Each row has a class, written as a number after it.
[-363  379 -244  400  230 -408  138  256 -212  -29  319 -156  -34 -691
  117  235 -399  140  -71  -38 -334  278  216  310  237 -492 -245  418
 -137  164  168  -19  468 -385  275 -144]  3
[-509  299 -427 -157  418  307  314  111 -164  101  185 -283  -85    3
  -34  573 -404  128   18  319 -257  244   97 -278  211 -398 -203  365
 -343  -66 -159  261 -408  360  414  223]  8
[-421  264 -400   85  232  114  345  349   -8  176  319 -256 -147  116
  179  294 -394   34  247  208 -291  262  163 -397  -79 -231 -215  373
 -278   21  -86  210 -108  292  449   47]  8
[-395  415 -159  498  172 -284  124  154 -103  -57  475   -9   -6 -629
  -96  227 -622  129   81  -33 -507  438  295  216  128 -717 -113  476
   -2  234   86 -149  364 -398  130  -20]  4
[-464  233 -396  142  427  254  310  321  -53  300  351 -223 -240   25
  225  147 -199  130  199  233 -342  112  317 -556 -200 -139 -108  336
 -694  151  -96  210 -125  322  574  -14]  0
[-346  239 -272  -41  260  323  268   12 -133   80  210 -566 -134  -19
   99  257 -258 -124  120  237 -336  169  188 -260   91 -257 -290  473
 -399  -40   69  157 -337  233  377   93]  6
[-344  478 -186  415  254 -313  108  260 -150  -44  557  -78    8 -514
 -167  169 -375   67   65  -30 -463  429  187  117  181 -539  -72  409
 -137  211   49  -97  444 -371  190 -109]  3
[-318  321 -210  283  235 -403  227   40 -160  -35  309 -244  -50 -551
   22   18 -733  128  -43 -114 -684  233  323  481  271 -517 -106  489
  -47  179  152 -126  273 -319   75   81]  1
[-340  234 -328   -1  258  302  180  178 -131   97  348 -100 -215   34
   29  183 -191   43   29  225 -384   86  123 -438  -93 -122 -168  597
 -652  273   82  295   75  189  506  -94]  7
[-545  328 -428   49  104  376  259  172 -143  114  482 -272 -179   32
   97  292 -348 -105    0  140 -423  225  124 -609 -204 -420 -178  573
 -459  302  -98   84  -88  256  325   15]  8
[-357  459 -136  276  161 -233  151   99 -210 -138  455    2   21 -534
 -262  188 -410   34  -22   83 -432  423  218  255  287 -586  -91  443
  -54  117   29 -106  275 -326  359  -92]  4
[-484  401 -207  370   78 -316  176  197 -196  -77  376   -8    4 -425
 -181  183 -563   51   -7   35 -430  404  298  164  354 -630 -203  337
  -18  180  -10 -125  365 -275  401 -143]  0
[-493  438 -423  -50  302  206  102  280 -125  130  410 -282 -101  232
   30  209 -417  -72  132  327 -326  331  142 -469 -189 -415 -279  473
 -487  173  -77   27 -197  261  525   20]  0
[-329  390 -292  -25  422   82  243  310  -38  223  410 -268  -61  136
    0  436 -369  106  150  254 -382  321  136 -276   -9 -355 -247  422
 -393   58   48   87 -209  259  205  224]  5
[-328  362  -44  343  334 -374  195  256 -234  -54  200 -110   36 -418
  -15  311 -463  148  -56   44 -456  325  379  311  518 -506 -245  348
    3   65  107   32  271 -172  115 -114]  8
[-377  269 -297   -5   60  208  353   69   78  238  328 -275  -44   51
 -107  363 -380  -27   98  196 -501  212   -4 -489  174 -250 -209  291
 -280   18  -82   36 -201  209  196  183]  2
[-308  392 -198   82  438   60  146  149  -86  132  217 -464  -55   66
  275  188 -458 -132   60  252 -386  160  210 -155 -181 -227 -297  560
 -461   93  -30  102 -269  246  257   72]  7
[-328  477 -220  372  176 -255   12  240 -151 -100  480    5  -43 -494
   97   63 -663   73  210    6 -509  359  318  178   15 -673  -62  461
 -260  360  115 -104  451 -313  -93 -189]  2
[-433  342  -62  391  124 -261  104   99 -178 -144  381 -345  -75 -597
   91  135 -455  -64  -42  -52 -343  191  304  238  381 -640 -195  451
 -274  360  137   24  442 -227   10 -309]  8
[-456  425 -530 -187  357 -126  351  202 -179  121  343 -333  -64   91
 -154  465 -393   73   66  209 -347  252   69 -234  201 -343 -288  464
 -352   46 -184  142 -148  172  536  260]  3
[-156  431 -245  -13  243  372  -95  192  -58    4  483  -81  -77  217
 -156  115 -106  -29  254  232 -448   51   41 -485 -200 -146 -258  510
 -826  155 -147  218 -217  350   -4  -78]  1
[-358  162 -324  100  217   67  210  131    3  195  342 -279 -155   87
  169  218 -160 -138   76   12 -272   53  -22 -542 -102 -199 -134  517
 -487  362   37  180   91   88   71  -39]  3
[-346  347 -210   96  141  350  198  155  -56  146  440 -142  -55   -7
 -152  316 -132  -51   81  224 -312  188  166 -509  -38 -244 -330  390
 -456   34 -173  134 -186  313  324   22]  6
[-315  467 -129  285  170 -378  138  157 -184  -87  340 -244  -36 -463
   46  158 -607   25   22  -35 -463  167  297  330  218 -567 -112  535
 -262  346  114  -39  329 -200  -64 -139]  4
[-422  445 -306  486  111 -225  132  101 -164 -105  504  -57    3 -779
  102  113 -444  -82  -23  -24 -281  229  231   10  103 -565 -297  497
 -124  252   55    1  499 -428  393 -293]  0
[-413  357 -180  306  209 -371  211   72 -142  -81  415  -13 -144 -531
 -226   30 -640  229   57  -48 -578  241  370  380  356 -649   94  414
 -178  300  167  -22  442 -266  107  -68]  0
[-453  503 -270  425  179 -391  290  149 -246  -40  437 -124   -5 -717
   70  353 -490   33 -124  -50 -369  341  229  318  239 -638  -18  354
  -66  193  128  -29  386 -329  188  -77]  6
[-562  241 -415   17  273  313  376  146  -93  181  263 -197 -183 -253
   95  374 -329   89   87  191 -347  105  241 -470 -170 -285 -249  431
 -425  137 -105  226 -201  341  375  177]  6
[-286  272 -100  490  248 -310   36  375 -164   -4  238 -182  -30 -389
   56  -34 -320  138  135   29 -487  163  493   95  348 -367 -197  183
 -358  180   39    0  357 -149  257 -291]  6
[-462  294 -390  124  213  306  206  106 -195   80  102 -288  -34 -242
  494  141 -247 -268  -81  175 -423  -93  173 -579 -322  -27 -349  473
 -531  201  -80  273 -307  258  419 -139]  4
[-375  360 -254  177  216   68  252  360  128  275  581 -284   26   80
  276  240 -365 -157  203  283 -260  328   94 -579 -185 -258 -300  313
 -314  125 -150   74    8  191  446  -44]  2
[-329  373 -159  360  316 -470  257  191 -110   22  407  -18  -55 -451
 -203  146 -554  302  125   -3 -505  297  365  379  409 -477 -118  378
 -109  133  -13  -72  371 -257  256   66]  1
[-276  311 -303 -142  146  126  282  359  130  130  597 -143  -61  189
 -143  117 -247  -15  192  324 -477  175   13 -567 -206 -179 -175  426
 -387  163 -120   28   -4  298  304  133]  3
[-254  453 -287  -32  312  220  172  128  -84   92  429 -275  -90  -90
  116  277 -419  -14  142  283 -252  140   85 -245 -178 -345 -168  712
 -464  227   -3  171  -75  162  256    7]  4
[-122  442 -213  317  270 -305   75  169 -147  -29  512  -66   80 -496
   64   65 -667   75   18   28 -456  197  231  349  140 -544  -98  556
 -198  303  108    6  410 -303  143 -109]  1
[-279  399 -117  323  294 -241  113  195 -150   48  232 -180   15 -589
  132  257 -666  120   60   75 -337  237  341  213  422 -627 -123  382
 -156  239  126   89  452 -222   34 -226]  7
[-471  267  -41  446  129 -119  198  101 -199  -67  283 -244  -94 -692
  245  113 -630   42   54  -32 -415  314  344  374  256 -578  -15  381
 -166  330  180  -78  343 -267   49 -193]  5
[-287  434 -196  331  248 -352  204  159 -206  -30  327  -69    4 -472
 -173  331 -583  132  154  -31 -468  441  324  315  409 -630 -234  466
   50   76  180  -16  287 -327  126   16]  5
[-222  382 -207  371   55 -176  163  116 -143 -156  393  259  -31 -450
 -307   84 -309   74   29  101 -424  104  391   66  309 -437 -232  386
 -216   94  -22  -14  361 -212  322 -131]  7
[-354  410 -100  250  120 -289  166  129 -229  -80  469 -208  -50 -405
  -58  109 -554   95  -16  -15 -428  325  281  440  371 -574  -87  429
 -184  213   64 -195  324 -237  135  -70]  2
[-478  348 -339  -96  459  205  258    0  -93  188  271 -187 -123  -73
 -220  465 -348  123  132  305 -317  301  178 -317  234 -424 -222  371
 -452  -18  -76  229 -242  221  441  218]  7
[-441  355 -169  319  227 -389  205  204 -188  -64  250  -76   21 -611
  -45  122 -677  138   21  -76 -617  289  336  266  257 -506  -99  397
   19  246   24  -27  313 -250  159  -56]  4
[-386  432 -297  331   85 -318  187  163 -245 -201  575 -139   51 -542
  -20   35 -549  -92  -68 -130 -582  277  162  204  141 -560  -55  470
 -105  341   20 -138  359 -322  175  -96]  8
[-128  289 -417  121  298   20  163  338   61  147  465 -452   12   49
  373  148 -230 -165  162  183 -453   -2   14 -464 -358 -110 -308  482
 -596  118 -101  211 -151  209  294    7]  1
[-483  460 -242  318  236 -418  244   12 -204 -120  343 -237   16 -899
  167  205 -611   -6  -70    9 -286  216  233  446  219 -612 -130  390
  -70  197   69   27  311 -292  217  -74]  6
[-373  341 -301   42  233  331  236  207 -147  187  317 -351 -135  163
 -109  438 -400   42  301  171 -347  325  144 -407  124 -362 -193  505
 -476  148 -129   70 -156  233  278  122]  7
[-449  265 -431   76   28  330  339  343    7  221  513 -280  -96   93
  -55  315 -144 -224  235  226 -210  314   95 -794 -114 -272 -353  344
 -435  124 -157   68  -21  228  715  -11]  7
[-497  451 -227  329   94 -130  211  132 -270  -34  272  -90  -66 -707
  -58  257 -620  108  -20 -105 -422  346  226  137  262 -541 -252  554
  -20  281   79 -147  440 -359   98 -145]  0
[-249  246 -231  312  235 -517  282  203 -117  -20  246 -148  -50 -399
   43  197 -547  143  121  121 -443  190  446  344  455 -585 -177  355
 -154  143  176   37  358 -254  343  -45]  2
[-334  277 -250  -64  345   35  273  111 -121   51  346 -437 -102   85
  116  189 -400 -108  184  258 -495  221  236 -109  -58 -376 -169  544
 -426  141   49   96 -268  232  323  173]  2
[-322  315 -156  385  202 -274  262  135 -210  -81  379 -208    4 -592
  222  264 -573   35  -62  -22 -348  265  321  338  371 -588 -223  464
  -74  218  202  -24  381 -326  131 -115]  8
[-350  374 -334  -65  212  333   28  138 -181  -14  436 -397 -138   77
  -38  225   53 -200   82  235 -198  112   30 -542    4 -245 -407  579
 -678  126 -110  218 -101  220  419 -189]  1
[-508  367 -196  406  -20 -182  108  161 -189  -70  370  -75  -44 -531
 -140  -60 -580  -55   12   -4 -503  515  287  176  187 -584 -142  316
  -19  193   36 -334  398 -385  463 -150]  7
[-252  367 -107  222  340 -489  236   69 -142  -60  286   79  -44 -470
 -171  131 -713  277   19  130 -538  371  416  640  436 -631  -29  359
   24   27  230  -85  313 -308  232  119]  7
[-449  439 -204  317  246 -315  192  185 -128  -35  479   -5  -24 -551
 -236  175 -543   58   47   32 -459  394  325  149  239 -678  -82  365
 -132  276   89 -102  423 -273  246  -25]  7
[-213  469 -219  336  113 -369  148  186 -248 -177  601   21   40 -485
 -243   75 -216   13  -69  -26 -500  220  217  232  211 -424 -132  426
 -251  161    7  -72  371 -294  325 -116]  6
[-472  358 -149  347  306 -379  200  114 -132  -63  431  -65    6 -624
   35  277 -587   80 -170   80 -434  353  270  323  294 -682 -129  412
  -43  264  194   13  421 -325  257  -58]  1
[-366  333 -148  249  315 -470  344  124 -172   -5  267 -232   19 -560
  -64  246 -578   21   27  116 -376  387  348  469  443 -646  -76  319
   43   64  156   -8  253 -235  468   43]  7
[-334  440 -118  344  277 -420  186  275 -195  -31  279  -65   24 -644
  -50  246 -392  143   11   25 -343  210  347  242  314 -457 -307  435
 -105  167   55   -2  372 -239  245 -136]  4
[-320  477 -313  479  131 -149  131  121 -174  -79  555   77   36 -792
   61  351 -386  -18  -49  -57 -290  259  179  -55   97 -563 -305  561
 -160  238   25   82  527 -447  192 -250]  2
[-378  405 -145  511 -129 -160  105  311 -111 -161  705  -11   39 -541
   39   34 -447 -112    5 -164 -523  349  103  -44   52 -470  -98  415
  -40  359  -18 -122  632 -353   53 -332]  1
[-472  428 -198  373  223 -415  216  149 -190 -113  409  -76  -16 -661
   84  201 -420   53  -89   61 -393  356  254  269  285 -559  -86  327
  -79  138  100  -40  373 -377  376 -157]  4
[-360  430 -279  455  139 -463  110  271 -151   -4  372 -206  -35 -502
  204   84 -442   17   27   13 -319  196  329  250   95 -492 -263  292
 -327  182   52  -75  333 -217  294 -173]  6
[-333  434   18  310  337 -259  175   17  -30   11  411 -189   19 -694
 -155  126 -536  112   84   46 -380  272  219  392  343 -512  -80  368
  -97  165  152 -108  250 -239  -24   29]  2
[-404  326 -176  -34  116  452  216  142   23  204  324 -367 -109  -26
  -56  242 -252 -103  199  176 -251  195    3 -497   80 -145 -288  377
 -361   81   26  152 -122  312  132  -45]  1
[-581  358 -347 -160  326  184  249  154 -183   70  228 -519    4   31
   68  349 -419  -81  -40  376 -141  196  207 -205  261 -436 -342  254
 -224 -117 -265   81 -456  415  645  145]  2
[-335  440  -83  424   55  -74  109  230 -224  -31  484   30  -84 -550
  -69  281 -468  155   67  -39 -366  350  325  139  320 -664 -144  510
 -144  303  105  -64  573 -279  -45 -247]  1
[-386  307 -337  -60  306   74  309  158   13  185  305 -281   -7   25
   -9  165 -447  -68   64  308 -421  216   78 -297  -43 -228 -145  362
 -174   30  -25  128 -223  235  530  192]  3
[-359  359 -266  343  200 -218  179  154 -173   19  342  196   -2 -619
 -283  323 -404  243    4  112 -444  392  287   88  316 -555 -251  349
 -157  133   39  -55  378 -349  416  -17]  6
[-407  277 -150   43  580 -154  410  218   45  110  404 -141 -197    4
  128  367 -416  239  125  260 -367  227  277   19 -119 -212 -166  547
 -387  115   48  212  -40  206  190  292]  3
[-319  380 -248   -3  188  503   85  120  -19   30  350 -239  -58   92
 -203  386 -302  -17  239  239 -164  137  -17 -456  183 -233 -309  461
 -426   57 -110  268 -172  295  122  -34]  1
[-371  374 -357  -93  232  246  306  135   44  161  556 -306  -57   37
 -108  190 -389  -70   75  249 -463  305  -60 -339 -169 -305  -53  444
 -204   23  -35    4 -244  232  381  263]  1
[-296  368 -294  -62  377  221  379  122   -8  219  312   -3  -94   34
 -252  559 -216   64  248  441 -270  211  132 -501   94 -308 -265  514
 -472  114   23  222 -125  241  399  225]  7
